Here is a tiny trained network, its code and every weight. The questions are about switching its units off for an input and a target symbol, where a switched-off unit gives its printed mean instead of its output.

import numpy as np


def w(rows, s, z=0):
    codes = np.array(rows[::2]) - 128.0
    scale = np.full(codes.shape[1], s)
    scale[-1] = z or s
    return codes * scale


def f(y):
    return np.maximum(y, 0)


def softmax(a):
    e = np.exp(a - a.max(-1, keepdims=True))
    return e / e.sum(-1, keepdims=True)


def log_softmax(a):
    a = a - a.max(-1, keepdims=True)
    return a - np.log(np.exp(a).sum(-1, keepdims=True))


def net(x, mask):
    ids = ['γελξσφω'.index(c) for c in x.split()]
    T = len(ids)
    res = E[ids] + P[:T]
    u = 0
    for l in range(2):
        r = res
        for j in range(2):
            rows = slice(3 * j, 3 * j + 3)
            q, k, v = (r @ M[l][rows].T for M in (Q, K, V))
            z = softmax(np.where(np.tri(T) > 0, q @ k.T / 3**0.5, -1e9)) @ v
            o = O[l][rows]
            res = res + np.where(mask[u + j], z, o[:, -1]) @ o[:, :-1]
        u += 2
        y = f(res @ A[l][:, :-1].T + A[l][:, -1])
        res = res + np.where(mask[u : u + 12], y, B[l][:, -1]) @ B[l][:, :-1]
        u += 12
    return log_softmax(res[-1] @ U[:, :-1].T + U[:, -1])


Q, K, V, O, A, B = {}, {}, {}, {}, {}, {}
E = w([
[154,178,133],'γ',
[166,174,101],'ε',
[140,188,145],'λ',
[136,176,139],'ξ',
[137,179,57],'σ',
[249,199,197],'φ',
[54,190,2],'ω',
],0.012)
P = w([
[132,80,138],'0',
[188,64,203],'1',
[94,120,161],'2',
[130,228,131],'3',
[206,92,95],'4',
[52,116,184],'5',
[155,210,94],'6',
[175,90,69],'7',
[61,105,187],'8',
[174,225,79],'9',
[141,92,55],'10',
[57,104,192],'11',
[184,253,91],'12',
],0.017)
Q[0] = w([
[192,220,88],'0.h1',
[96,98,150],'0.h1',
[122,7,106],'0.h1',
[172,145,121],'0.h2',
[177,185,217],'0.h2',
[174,188,168],'0.h2',
],0.014)
K[0] = w([
[110,81,122],'0.h1',
[158,248,89],'0.h1',
[66,190,32],'0.h1',
[171,192,104],'0.h2',
[119,130,75],'0.h2',
[142,133,170],'0.h2',
],0.013)
V[0] = w([
[168,168,136],'0.h1',
[142,212,118],'0.h1',
[84,96,182],'0.h1',
[76,180,205],'0.h2',
[2,115,206],'0.h2',
[206,115,71],'0.h2',
],0.0091)
O[0] = w([
[200,109,193,210],'0.h1',
[148,115,212,151],'0.h1',
[118,38,2,119],'0.h1',
[219,94,89,171],'0.h2',
[221,89,74,3],'0.h2',
[47,145,142,173],'0.h2',
],0.0055,0.0042)
A[0] = w([
[109,79,185,146],'0.n1',
[191,234,159,161],'0.n2',
[32,176,166,113],'0.n3',
[95,177,228,178],'0.n4',
[39,84,88,121],'0.n5',
[188,2,94,176],'0.n6',
[207,137,190,1],'0.n7',
[206,63,153,211],'0.n8',
[128,55,173,88],'0.n9',
[187,209,46,159],'0.n10',
[159,7,37,76],'0.n11',
[120,37,87,142],'0.n12',
],0.0099,0.0071)
B[0] = w([
[136,102,158,161],'0.n1',
[100,151,106,250],'0.n2',
[179,90,145,175],'0.n3',
[111,125,100,229],'0.n4',
[170,124,144,133],'0.n5',
[148,45,106,155],'0.n6',
[133,123,66,139],'0.n7',
[111,116,175,177],'0.n8',
[85,171,118,139],'0.n9',
[116,167,186,233],'0.n10',
[124,252,135,136],'0.n11',
[101,16,33,135],'0.n12',
],0.011)
Q[1] = w([
[141,162,128],'1.h1',
[210,199,95],'1.h1',
[162,163,145],'1.h1',
[210,68,112],'1.h2',
[129,8,125],'1.h2',
[148,36,92],'1.h2',
],0.011)
K[1] = w([
[153,102,2],'1.h1',
[59,147,219],'1.h1',
[53,161,195],'1.h1',
[216,139,239],'1.h2',
[145,216,55],'1.h2',
[99,194,216],'1.h2',
],0.0072)
V[1] = w([
[152,55,114],'1.h1',
[90,219,187],'1.h1',
[106,139,153],'1.h1',
[169,212,245],'1.h2',
[44,116,224],'1.h2',
[7,196,115],'1.h2',
],0.012)
O[1] = w([
[84,175,131,52],'1.h1',
[100,49,110,254],'1.h1',
[152,121,192,161],'1.h1',
[237,123,211,166],'1.h2',
[117,135,244,203],'1.h2',
[197,235,93,114],'1.h2',
],0.011,0.0094)
A[1] = w([
[151,218,123,139],'1.n1',
[114,187,151,194],'1.n2',
[160,111,116,171],'1.n3',
[114,212,78,173],'1.n4',
[172,134,153,179],'1.n5',
[122,132,159,239],'1.n6',
[137,250,136,253],'1.n7',
[127,129,91,173],'1.n8',
[130,110,90,191],'1.n9',
[176,191,107,231],'1.n10',
[161,144,114,174],'1.n11',
[141,160,159,124],'1.n12',
],0.023,0.008)
B[1] = w([
[254,103,104,145],'1.n1',
[160,162,182,183],'1.n2',
[77,156,158,157],'1.n3',
[207,116,113,143],'1.n4',
[83,128,115,236],'1.n5',
[160,106,118,249],'1.n6',
[79,162,40,182],'1.n7',
[152,116,166,137],'1.n8',
[134,150,188,140],'1.n9',
[164,120,65,159],'1.n10',
[123,55,144,148],'1.n11',
[94,153,99,198],'1.n12',
],0.014,0.018)
U = w([
[117,193,91,34],'γ',
[239,156,157,99],'ε',
[251,113,216,253],'λ',
[145,119,62,244],'ξ',
[85,235,173,25],'σ',
[162,65,138,110],'φ',
[20,119,59,119],'ω',
],0.013,0.0048)

Each question gives the input, a string of symbols that net reads in full, and the target symbol t.
The units are the heads (3 rows each of Q, K, V and O) and the neurons (one row each of A and B). Each row of codes is followed by its name. A weight is (code - 128) times the scale printed after its matrix; where a second scale follows, it is the last column's (O, A, B and U).
mask holds one flag per unit, layer by layer, with each layer's heads first. A switched-off unit (its flag False) gives its mean, the last column of its rows in O or B, instead of its output. The means were averaged over made-up inputs and are rounded, as every weight is.
A unit's drop is (log p(t) with every unit on - log p(t) with that unit switched off) / (log p(t) with every unit on - log p(t) with every unit switched off).
The circuit of an input: a set's keep is (log p(t) with only the set's units on - log p(t) with every unit switched off) / (log p(t) with every unit on - log p(t) with every unit switched off). Starting from the 12 units with the biggest drops (on a tie, the unit counted first), units are removed one at a time, each time the one whose removal leaves the highest keep (on an exact tie, the one counted first), for as long as the keep stays at least 0.8.
circuit, biggest first: the units of the circuit, biggest drop first
most important unit: the unit with the biggest drop
k most important neurons: the k neurons with the biggest drops, biggest first
k most important neurons of layer l: the k neurons of layer l with the biggest drops, biggest first
heads that matter: for each layer, one digit per head in row order, 1 if its drop is at least 0.15 and else 0, layers parted by /
input σ ω γ ξ ξ γ ξ ξ ξ φ, target ξ: 3 most important neurons => (1.n7, 0.n8, 1.n1)
input ξ σ ξ ξ ξ ξ ξ φ φ ξ, target ω: circuit, biggest first => (0.n10, 0.n6, 1.h2)
input ω ξ ξ ξ λ ξ σ, target ε: heads that matter => 00 / 01
input λ ξ ξ ξ ω σ, target ξ: 2 most important neurons of layer 0 => (0.n10, 0.n3)
input ξ σ ξ φ ε ξ, target λ: most important unit => 0.h1
input φ ω ω ξ ε ξ ξ ξ γ, target σ: 3 most important neurons => (0.n10, 0.n1, 0.n4)
input ξ ξ ξ λ ω γ λ, target ω: heads that matter => 11 / 11
input ω ω ξ σ φ γ λ, target ε: heads that matter => 10 / 01
input ξ ξ φ φ ξ ω ξ, target ω: circuit, biggest first => (0.n10, 0.h1, 0.n6, 1.h2)
input ε ξ ξ ξ ξ γ γ, target γ: heads that matter => 11 / 11
input λ φ ε ξ γ ξ ξ ξ ξ ξ ξ λ λ, target φ: 2 most important neurons => (0.n6, 0.n10)
input λ γ γ ξ ξ φ ε, target φ: circuit, biggest first => (1.h2, 1.h1, 0.n6)
input ξ γ ε ε ξ γ ω ε ξ ξ ξ ω ω, target ω: 2 most important neurons of layer 0 => (0.n2, 0.n6)
input λ γ ξ ξ ξ γ γ ξ λ ξ ω λ, target ξ: 4 most important neurons of layer 0 => (0.n10, 0.n11, 0.n1, 0.n3)
input ξ σ ω γ φ λ λ ε, target λ: circuit, biggest first => (1.n7)
input ξ ξ ω ξ γ ξ ω ω ξ φ, target ω: circuit, biggest first => (0.h2, 1.h2)
input ω λ ξ, target ξ: circuit, biggest first => (1.h2, 0.n10, 1.n4)
input ξ γ γ ξ γ σ σ λ γ ε, target ω: circuit, biggest first => (0.h2, 0.h1, 0.n6, 1.h2)
input φ ω ε γ ω ε, target ξ: heads that matter => 00 / 11
input γ σ ξ ξ ε ξ ε ξ σ λ ξ γ γ, target λ: 3 most important neurons => (0.n10, 0.n2, 0.n6)
input γ ε ξ ω γ φ ω, target λ: most important unit => 1.h1
